Each row was made from one small tree. The marks that hang from a mark follow it in brackets, in alphabetical order. Every link used is in the known rows. Write each row's tree.
Each row is shifted at random along 3 fixed directions that mean nothing.
Known rows
F{B G X{J Z{Y}}}: [ -99   -9    8   52   61  120    7 -131   85   58   32  178 -160   18
  -28  137  -94   95  -31  -82  129   33    3  -93 -260  -85   93  121
 -306  193  190 -160  178 -133   93 -390  -74 -117   77  -40   -8   63
  -66   53   68  -67   -7 -207   43 -187    9]
L{H{J} P Y{Z{F G X}}}: [ 111   12    3  -69 -142  -36  -34  199  139 -105 -234 -207  214   53
   51   90   42   20  -24   75 -156  166   -5  184  -99   49 -105  145
  163 -117  -79   33  137  -42    7  212  -71  111 -186  -10  126    7
  115 -304   15 -105  155   29  -64    2  260]
X{B{A} J{F{G}} Z{Y}}: [-122   78   14 -168   46   14  -22   42   16  -18  -65  216  148   94
  -12   21   37  -16  -54    7  -22  182   35   -1 -152 -136  -69  116
 -111   20  -12 -122  206  -56  150 -119 -140    3 -109 -269  103   35
   52 -181 -118 -132   46  -75  121 -356   75]
K{Z{G Y{L{P}}}}: [ -40 -160   97  -43  120  129  203    7   -5  130   48 -142 -150   61
  -69  100  -94  108  -90 -124   51 -171   27  140  104   93  254  -69
   -9  128  193  -21   77   63  -23 -302   57 -116  359   86   -3  -58
  269  172   47 -190  -51  100 -106  -45   29]
A{J{B{F{G X}}}}: [-211  105 -108  119 -103 -115 -245   22  -62  -96   54  131   94   39
   98  -56   10   23  116  -34   91  128  -37 -118 -201 -156 -102  202
 -182   -8   21  -60   77  -53  209 -162  -31   -3 -214  -64  -33  -33
 -238 -154  -67    1  -36 -151   26 -108  139]
F{B{A{J}} X{Z{Y{L}}}}: [  33   33   17  -66  -72   30  -36  103   54  -18 -182   78   56   89
  -16  142   63  -14   39   68  -67  297  -38  -77 -105 -123 -107  218
 -147  -14  -99  -16  143  -62   69   30  -63  106 -118 -192  144  119
  -25 -279 -120   34  165  -75   90 -182   90]
Z{F{G X}}: [ -53 -104  -27   49  -44   14  -76   28  207 -141 -104   64    2 -105
  103   36  -31   97   80 -175   48  162  -82  -94 -313  -69  -69  201
 -261   83  116  -54  162  -87  114 -251   -2  -90   10 -136 -118   33
 -181 -196   74  -92   26 -263  -29 -114   99]
P{B{F J}}: [  67  -96   26  -76    6  -18   25   57   99 -140  -36   18   48   40
  102  -22   17   97  -44   20  -66  268  -39   50  -82  -81  -47  132
 -123  -31  -23  -18  197   75   41  -89   80  101   57 -205  100   44
    0 -327   43 -167   55  -77   34 -195  120]
B{A F{G X{J Z}}}: [ -20   89   -5 -180    6   80  -68   29  -68   59 -122  152   38   66
  -48  156   42  -11   -7   19  -67  247  -32  -14 -170 -124  -61  202
 -104   16  -86  -60  182    8   -4   63  -64   22  -33 -194  194   30
   86 -253 -147   88   85   77  145 -236   45]
A{J{B{F{X{Z{G Y{P}}}}}}}: [ 125 -189  129 -103   11   57  144  173  108  -72 -162  -91    4   86
  140  135  112   28  -66   27   47  201  -48   77   95  -19   36  139
 -128 -121  -36   29  169   27    8  -94   40  110   72 -175  123  110
  141 -243  -37 -182  151   58   24 -152  122]
L{F{X} H{J}}: [ -97  102 -103   24  -83 -101 -168    1  -49   11    6   12  144   25
  -42   -2  -74   55   33   97 -116   68  -25   46 -191  -38 -106  172
   61    1   -9  -71   37  -71   71   13  -52  -55 -186   81   43  -37
  -93 -163  -45   28   48 -100  -20   10  143]
X{F{B} Z{Y{P}}}: [  93  -61   97 -119   27   30   93  123  151  -64 -166   20   58   50
   15  106   93  -23  -64   31   -4  237  -42   21  -79  -21    2   65
  -89  -60  -68  -38  177  -21   68  -45   12   35   63 -281   78  103
   90 -237   -7 -201  183 -110   65 -204   96]
Y{P{A B{F} Z}}: [-144  230 -152  -23  -24  -73 -133  -83 -392   88  103   55   55  183
  -93  -65  -82   -4  103   63  -75 -117  -97  115   89 -126   34    8
   24  191  -20  -96  -20   86   55  106   -9  -53 -115   98  158  -69
  -55   18 -296   39  -89   65   86   -7   -1]
H{G J L P{A}}: [-252  158 -107   44  117  -58 -137  -74 -388  187  120 -166   36  240
   20   56 -245  -13  152  144  -68 -222 -230  109  164   16  260   20
   99  236  -66  -70 -132   71  121  246 -118  110 -169  352  246 -119
  105  264 -231   34  -85  196  -91   87  143]
P{A B H}: [  48  -10  -65 -114  -15  -19   27  -11  -90  -30   -9  -52  132  161
   48  -61  -13   62   12   85 -163   32  -34   56  101  -83  -69   69
  -94  111   16 -101   26   41   -8    1   17   49  -61 -116  178   11
   14 -185 -206 -182  -27    8   33  -92   32]
L{F{B{A{J}} X{Z}} Y{P}}: [-140  163  -71   65   33  -17   -6  -95 -173  187   83   65  -53   87
 -198  144  -55   64  -44  102   31  -84    5  158  -93  -11   99   49
   13   92   67 -112   93   22  -12  -77  -14 -114  -19  192   70  -35
   63   19  -54  105    5   12   54   20   19]
J{B{A} F{G X{Z{Y}}}}: [-159   11   24   44   51   63  -55   28  -65   29   64  201   -8   53
   56   -3  -10  192   11  -73  231   26    9   17 -122 -161  -59  154
 -258  133  146 -129  147  -86  144 -269  -54 -199   56  -74   29  -32
  -99  -72 -129  -47  -88 -172   78 -157  -38]
G{B{A F{X}}}: [  -9 -198   91   24  140   59  195 -114  150   -6  103   67 -210  -26
   20   40  -81  178 -123 -134  108  125   23   32  -99    2  151   10
 -217   92  249  -39  271   13   40 -457   78 -110  393  -63  -74  -45
   60  -86  134 -213  -51 -169  -48 -168   16]
G{B{A J{F{X{Z{Y{H}}}}}}}: [  53 -322  191   39  173   61  278  -63  293 -105   56   84 -178  -51
  120   39  -57  233 -222 -171  130  190   18   58  -67    7  158   46
 -286   63  248  -37  350   -6  112 -606  111  -81  402 -184 -119    6
   39 -155  178 -359  -19 -202  -50 -189   63]
H{P{A B}}: [-181   71  -95   64    7  -66  -93  -85 -159  -15  127   19   69   97
   27  -94 -115   79   56    1   11  -69  -63   14  -22  -69   60    9
  -69  180  112 -101    1   55  125  -86  -20  -41  -72   77   38  -66
  -92   -1  -87 -109 -125 -109  -46  -39   78]
X{B F J Z{G Y}}: [-215  143  -43 -154  109   -3  -41  -16  -36   22   -7  205   92   45
  -60   12  -35  -97  -12  -50  -33   35   59  -38 -195  -80   28  -24
  -56   85   53 -167  177  -60  171 -138 -167  -61  -55 -118   52  -28
   87   -2  -74 -196  -23 -111   85 -384   89]
K{Z{F G{B} X Y{H}}}: [ -18 -182   61 -105  104  131  278  103   92  115  -93 -162 -148   44
  -39  137  -88  122    9 -171  -22  -64   29  138   54   67  152  -33
  -29  128  188    9  228    7  -16 -158   13  -81  338   76   61  -50
  289   92  -27 -225  -52   38 -127 -145   47]
L{H{G} P{B} Y{Z}}: [  34   24   15  100  -23  -26  -45  -45   57  -54  104 -103  101   57
   28  -30  -50  111 -121   44   41  -61   44  144  -98   44   56   -1
   29   11   87  -56   69   36   38 -137   32  -22  -29   43   -2  -70
   39  -98  128 -191    2  -67  -93   45  140]
X{B J Z{G}}: [ -25  105   34 -353   62   31   77   55  -84   53 -139   32   76  192
  -89   71    8 -117  -44  158 -182   98    6   70   33  -84   -1   27
   65  -29  -85  -61  107  -46   30  162 -151  114 -106 -139  245   83
  282  -75 -189  -65  126  103   65 -288   35]
B{F{G X{Z}} J}: [-252  120  -63   87   71   36 -193 -162 -142  104  160  264 -134  -44
  -74   55 -126   82   20 -128   77   14   -9  -32 -298 -122   91  130
 -201  205  122 -168  147    1  135 -316  -25 -157   39   75  -31  -77
 -114   45   -8   42 -148  -46   71 -147   35]
P{A{J} B H{G L{F}}}: [-100   40 -200   45    2 -110 -119  -36 -161  -45   65  -68  218  169
  166  -50  -72   38  122   80 -132  -10 -125    0   30  -92  -34  117
 -114  140  -57 -121  -18   42   81    7    0   98 -268  -39  137  -56
  -92 -106 -228 -169  -60   31    6  -43  135]
Y{H{G{B{F}} J L{K}} P}: [  21   24  -26  128  -83 -158 -120   10   81 -227  -32  -32  135   37
  174   19 -107  -64   -6   50  -15  205 -214  -30  -70   -6   30  189
  -41  -29 -170   64   89  -23  201  -17   90  107 -124  -92  -41   32
 -202 -199  -22 -125  125 -125  -56   49  182]
P{B{A} H{J L{F K}}}: [ 216 -148   -5 -172   56   -4  196  105   46  -36 -143 -196  117  197
  133   86    8   92  -76  231 -200  209 -117  204  166   13   -3  163
   11  -39 -113   18  117   65  -99  133   51  201    7 -134  304   96
  205 -302 -106 -217  155  128    0 -102  123]
B{A F{G X{Z{Y}}} J}: [ -42    8   30  -62   43   99  -71    9   13   23  -72  200  -27  -10
   -1  160   14   62  -41 -100  -17  292   -7   -8 -233 -114   -6  237
 -195   71  -24  -76  274   48   47 -140  -27   -3   53 -174  111    4
   14 -262  -36   15   12   47  138 -256   91]
X{Z{F{G}}}: [  78  -16  113 -290  150  142  213   96 -103  237 -144 -147 -137  172
 -146  183   32   20  -22  135  -97  -59  -62  219  151   25  141    0
   46   17  -12  -26   54   36 -115  162  -37   46  132    5  270   75
  422   56 -182  -22  134  239   23  -80  -35]
A{J{F{B G X}}}: [ -43  -74   69  -31  124   96  115    1  -82  177   25  -44 -180  105
  -23  176  -18   92  -43   37  101  -81  -49  116   88    8  169   78
 -167   38  110  -55   84    5  -16 -232  -17  -12  139  109  115   44
  168  109  -72  -43   40   90   25  -31   24]
Z{F{X{J}}}: [-114  -41   41  -38  158   95  116  -97  -71  185   59   31 -208  -19
 -133   97 -125  107  -23  -78   42 -167  -30  114  -51   17  188  -26
 -117  182  233 -101   92   18   25 -262  -34 -153  229  184   19  -33
  118  137   -4  -67  -82  -29  -31  -87    0]
K{Z{X{F} Y{H P{A B}}}}: [-106  148  -60 -121  -51  -13  -20   91 -206  137  -63  -39   75  171
 -143   55  -54  -23   75   34 -120  -27   -7   82   79  -63   -1   41
  117   77  -44  -18   71   28   40  174  -19  -13  -15   38  186  -32
  125  -24 -254   -7  -20   94   16 -104   53]
Y{H{J} P{A B} Z{G X}}: [ -73  213 -115   26 -198 -110 -189   26 -153 -168  -87   32  170   74
   91  -48  -79 -110   79    8 -140   47 -178  -34   -6 -125  -80   83
   31  102 -171   -6   47    4  189  168   35   47 -279   -5   73  -21
 -225 -169 -317   -5   -2  -48   35   68   58]
X{B F{G} Z}: [-235  202  -74  -74   65  -31 -140  -91 -106   58   83  215   24   71
  -97  -19  -47  -55   20   15   17   15    2  -63 -229 -116   18   24
  -92   98   50 -169   88  -81  152 -148  -96 -112  -78  -96  -11  -25
  -12   48 -108  -72  -40 -142   70 -227  -18]
X{F{B{A J} G}}: [-149  106  -54   38   40  -12 -112  -64    9   -7   47  162  -26   19
  -22   58  -38   36    3  -63   44  142  -30  -73 -272  -80    8  127
 -197   77   54 -105  177  -33  139 -204  -44  -59    9  -97   -4  -44
  -93  -80   17  -23  -20 -160   78 -147   77]
K{Z{F{B{J}} X Y{P}}}: [ -29 -163   14   11  -71    3   70  109  205 -129 -135   -5   41  -18
   61   55  -24  103   23 -174  -22  226  -25    9 -168  -46  -29  126
 -124   46   75    9  252  -24  135 -211   49  -33   92 -159  -63   12
  -55 -228   70 -207    0 -168  -75 -174  159]
Z{G X{F J} Y}: [-269  -23  -58   92  109   66  -34  -34   77   31   33   91  -77 -144
   25   -5 -157   48   55 -346  121 -140   94  -80 -252   33   80  -27
 -161  249  303 -122  206  -37  188 -381 -103 -213  199  143 -113 -149
  -37  119   81 -229 -230 -209  -41 -223  142]
X{B{A F}}: [  39  -72  110 -151   95  102  147  -28   27   72   14   31  -80   49
  -90   89    0   25 -147   23  -13  123   19   96    6    6   97   20
  -70   13   60  -37  166   91  -29 -173    9  -15  258 -104   87    8
  196 -118    2 -109   22   21   29 -198  -20]
A{J{B F{X{Z{G Y{L}}}}}}: [-110   31   23  -49   58   22    6  122 -180  129  -17  -23  -25  146
    1   79   22   47   55   64   73  -69  -34  109  138  -70   37   91
  -71   10   13  -46   35  -10   64  -31  -60    5  -26   80  161   17
  120   27 -223  -18   24  103   52  -77   51]
Z{F{B G} Y{P}}: [ 153 -199   97  -16   24  142  194  156  274  -16 -217 -150  -97    5
   33  215   42   69    6 -109   54  147  -70  112  -59   69   87  134
 -177   32   48    9  232   17  -37 -120    1   17  209 -108   57  107
  111 -137   92 -173  152  -72    1 -108  105]
J{F{B G X{Z{Y{L}}}}}: [  18  -47   49  -60   22   98   19   94   45   42 -104   32  -36   65
   10  140   15   95   20   24   70  105  -66   38  -66  -79  -36  173
 -186   51   -1  -70  110  -92   26  -93  -32  -46   56 -114  103  101
   33  -97 -102  -13  125  -79   75  -98    2]
L{H{G J{B}} K P}: [  44  262  -98 -100 -112 -109 -202  184 -167  -35 -124 -172  289  237
    1   35   -1  -67   78  285 -179  143   -4  167    4  -18 -168  235
  241 -166 -173   88  -16  -76   34  471 -170  177 -396  118  304   15
   80 -237 -154   16  174  111    4    1  258]
X{B{A} F{G} J Z{Y{P}}}: [  64 -134  144 -200  136   95  194   -6  236  -98 -128  170   39   33
   58  145   63  -36 -244  -50   21  274    4    9 -139  -26  100   57
 -188  -26   25 -111  329  -21   74 -333  -29    1  142 -417   20  114
  152 -245   63 -348  122  -97  119 -402   79]

Write each row's tree
[-162  128  -32 -130  100  104   24   20  -85  226  -60   47  -69   81
 -169  118  -81  -36   34  -57  -30  -42   84   51  -61  -14   56   32
   -2  139  109  -91  192   -7   40    7 -176  -47  105   99  187  -37
  197   53 -123  -45  -80   27   75 -283   66] -> Z{X{B{A} F{G} J} Y}
[ -66   49  -42  -78   41    4   12  -60 -233  156   46  -65   16  159
  -61   45  -29   -5    1   64 -118 -142  -33   83  166  -15   82   31
  -50  116   51 -108  -45   59    5  -67  -32   11  -46   77  156  -41
  110   48 -250  -79  -60  189   23    3   42] -> P{A{J} H}
[-120  -53  -39   -5   51   73   65  107   96   63  -96 -120 -113    3
    7   26 -118   63  153 -218   19  -45   89    8  -63   32   22   29
  -52  168  209    3  208  -54   65  -62 -110  -60  196  166   54  -79
  121   65  -22 -140  -98 -104  -86 -169  112] -> Z{G{B} X Y}
[ -57   87    2 -286  104  132  118  120 -185  236 -172 -109  -79  154
 -124  169  -64  -18   62   45 -123  -73   14  159  124   -4   19   30
   77   86   12   -7  117   -9  -56  268 -171   33   79  177  338  -17
  361   67 -264   66    1  208   46 -138   29] -> Z{G X{J{F{B{A}}}}}
[-170   55   42  -14  152   56   -9  -77 -160  157  119  138 -122   56
  -83   63  -78  129  -77  -64   53  -29   -3  116  -49  -52  122   90
 -132  137  117  -90  153   77   84 -241  -35  -90  140   72   79  -94
   79   39  -77   20 -114   85   74  -82   23] -> B{A J{F{G}}}
[  -3  -13   60 -267  116   37  148   37   -1   15 -108   26    1  126
   -5   79    8  -11  -71   42 -107  128   -3   69   -9  -50   51   15
  -19  -13   -2  -42  190  -22   35    4  -66   72   40 -165  177   26
  265 -110  -99 -136   95   76   41 -253   75] -> X{J Z{G{B{A F}}}}
[-110  146 -112  -17 -150  -59 -336   65   27 -167 -134  265  189  -26
   75   52   37   -6  102  -86  -96  487  -49 -159 -408 -227 -251  390
 -188   -9 -163  -39  248  -20  158   43  -63   67 -254 -287   71   -1
 -256 -483  -78  141   51  -97  156 -251  182] -> B{A F{G X} J}
[-292  245 -166 -100   78   15  -71   84 -174  206  -80   17  -26  100
 -134   54 -129  -49  227 -133  -79  -78  104   14  -98  -47  -19   20
   61  185  106  -58  206  -54   98  194 -256  -40   -8  236  217 -144
  167  114 -219   18 -130   10   44 -273  133] -> Z{G{B{A}} X{F J} Y}
[ 138  -92   -2 -169  -45    6   43  115  -23  -14 -181 -165  132  160
   77    2   32   22   44   79 -179   84  -99  120  158  -36  -31  135
    0   37  -96  -14   44    2   14  140  -16  120  -65 -131  262   52
  101 -185 -183 -166  105  117  -30  -88  134] -> P{H{J} Z{Y}}
[ 108  132   69  -58 -170  -54  -65   41  -63  -69 -103  -34   63   83
  -48   45   22 -123  -71  129  -62   73 -183   39   82  -58   12   64
   82  -73 -234   59  -11   52   97  155  117   58  -93 -134   74   83
  -46 -176 -205   72  193   48   13  131   -9] -> Y{H P Z}
[  75    7   29 -123  -27   -6    6   58  -63   66  -64 -147   90  154
  -37   32  -12   34  -24  143 -103   22  -51  136   92    3    6   68
   87  -11  -50  -15    0   27   -1  148  -42   55  -48  -18  182   26
  159  -86 -106  -60   96   86  -67    0  104] -> L{H{P{Z}}}
[ -46   14  -37   47   49    2   45  -19  -64  134   14 -144  -83  141
  -18  175 -114  104   -1  172  -27  -42 -167  164   -3   34  171  100
   38   86  -17  -67   44   -8  -14   27    1   55   13  173  165    8
  129   58  -12   61  108   65  -34   66   83] -> H{J L{F{B G X} Y{Z}}}
[-219  135 -114  -51  -38  -61 -166  -43   17  -58  -30  168   77   -3
  -14  -39  -92  -47   59  -69  -36  122    9 -125 -284 -117 -108  112
  -93   74   70  -98  161 -117  199 -103 -112  -58 -114  -80  -22  -23
 -127 -122  -54  -66  -75 -225   32 -243  106] -> Z{X{B F{G} J}}
[  -1   33   25  -44  -30  -20   28   43   41  -20  -32 -105  -13   80
  -19   17    2   48  -14   23  -23   -5  -15   80  -25    3   25   11
   26   -8   37   -6   92   23   31   14   25   28   58    0   70  -28
  127  -88    3  -14   89  -13  -49  -11   64] -> L{Y{Z{G{B}}}}
[ -80    1 -102   29  -22  -82  -96  -26  -35   10    7  -66   90   81
   59    0  -97   41   54   77  -81   24 -129   33  -66  -25   17  158
  -33   88  -36  -80   -6  -39   90  -37   -7   17 -114    3   65  -20
  -56  -48  -81  -69    9   -9  -60   16  120] -> P{H{J L{F{G}}}}
[  37   17  -50 -184  -94    5  -47  206  -21  -63 -250  -48  184  146
   83   -3   66   32  125   17 -107  197  -56   38   10 -144 -202  198
  -21    3  -97    9  143  -57   81  248  -92   93 -155 -217  261   46
   31 -300 -229  -35   96    2   58 -204  142] -> P{Z{X{J{B{A} F{G}}} Y}}
[ 117  -80  -10 -100  -47   -9   53   73   28  -39 -133 -153  155  120
   73   71   30   36   -4   87 -167   92 -125   80   84  -18  -42  114
  -39   47  -83  -68   16   35   -5   76   27   93  -59 -179  148   36
   78 -228 -163 -122  105   82   -5  -19   96] -> P{A H{L{Y{Z{F}}}}}
[ -61 -114   35  -13  166  143  188   -8   56  113    4  -83 -218  -33
  -41  131  -92  110   18 -160   62 -135  -21  111  -68   81  184  -50
 -166  187  231  -67  146   25   -3 -258  -41 -129  297  167    1  -67
  171  176   53 -142  -71  -55  -69  -65    7] -> Z{F{B} G}
[  33   53  -33  116  -19  -40   19  -48   29  -22   33   -9   18  -37
  -69  122  -53   70 -143   68   48  -37  -13  153 -116   81   40  112
   29   -8   91  -21   95   13  -16 -171  103 -136   60  132  -49   28
  -28 -141   89  -37   95  -80   -1   88   79] -> L{F{X} K Y{H P}}
